Read these off the table that follows. Indices start at 0.
1) Find the entry at row 0, column 2.
2) Find the entry in the top-right corner.
3) Find the top-left entry.
4) Find the maximum.
5) Find the bottom-right entry.
6) Find the entry directly below 115.
7) Find the entry directly below the largest entry.
8) Find the entry in row 2 and column 0.
[[87, 104, 117, 105, 107, 81, 90, 121, 101, 87, 97, 82, 99, 109, 95, 102],
[123, 92, 92, 111, 82, 115, 85, 63, 70, 109, 103, 86, 83, 131, 128, 120],
[104, 90, 107, 108, 101, 102, 101, 81, 98, 104, 103, 100, 97, 104, 100, 102],
[130, 102, 93, 114, 76, 94, 94, 89, 73, 91, 99, 76, 76, 131, 130, 130],
[117, 112, 81, 96, 121, 98, 98, 119, 87, 110, 91, 95, 113, 99, 108, 114],
[106, 122, 123, 94, 140, 51, 106, 64, 130, 112, 91, 15, 118, 125, 87, 133],
[88, 104, 113, 89, 84, 119, 87, 70, 124, 75, 105, 106, 86, 85, 89, 70]]
1) 117
2) 102
3) 87
4) 140
5) 70
6) 102
7) 84
8) 104
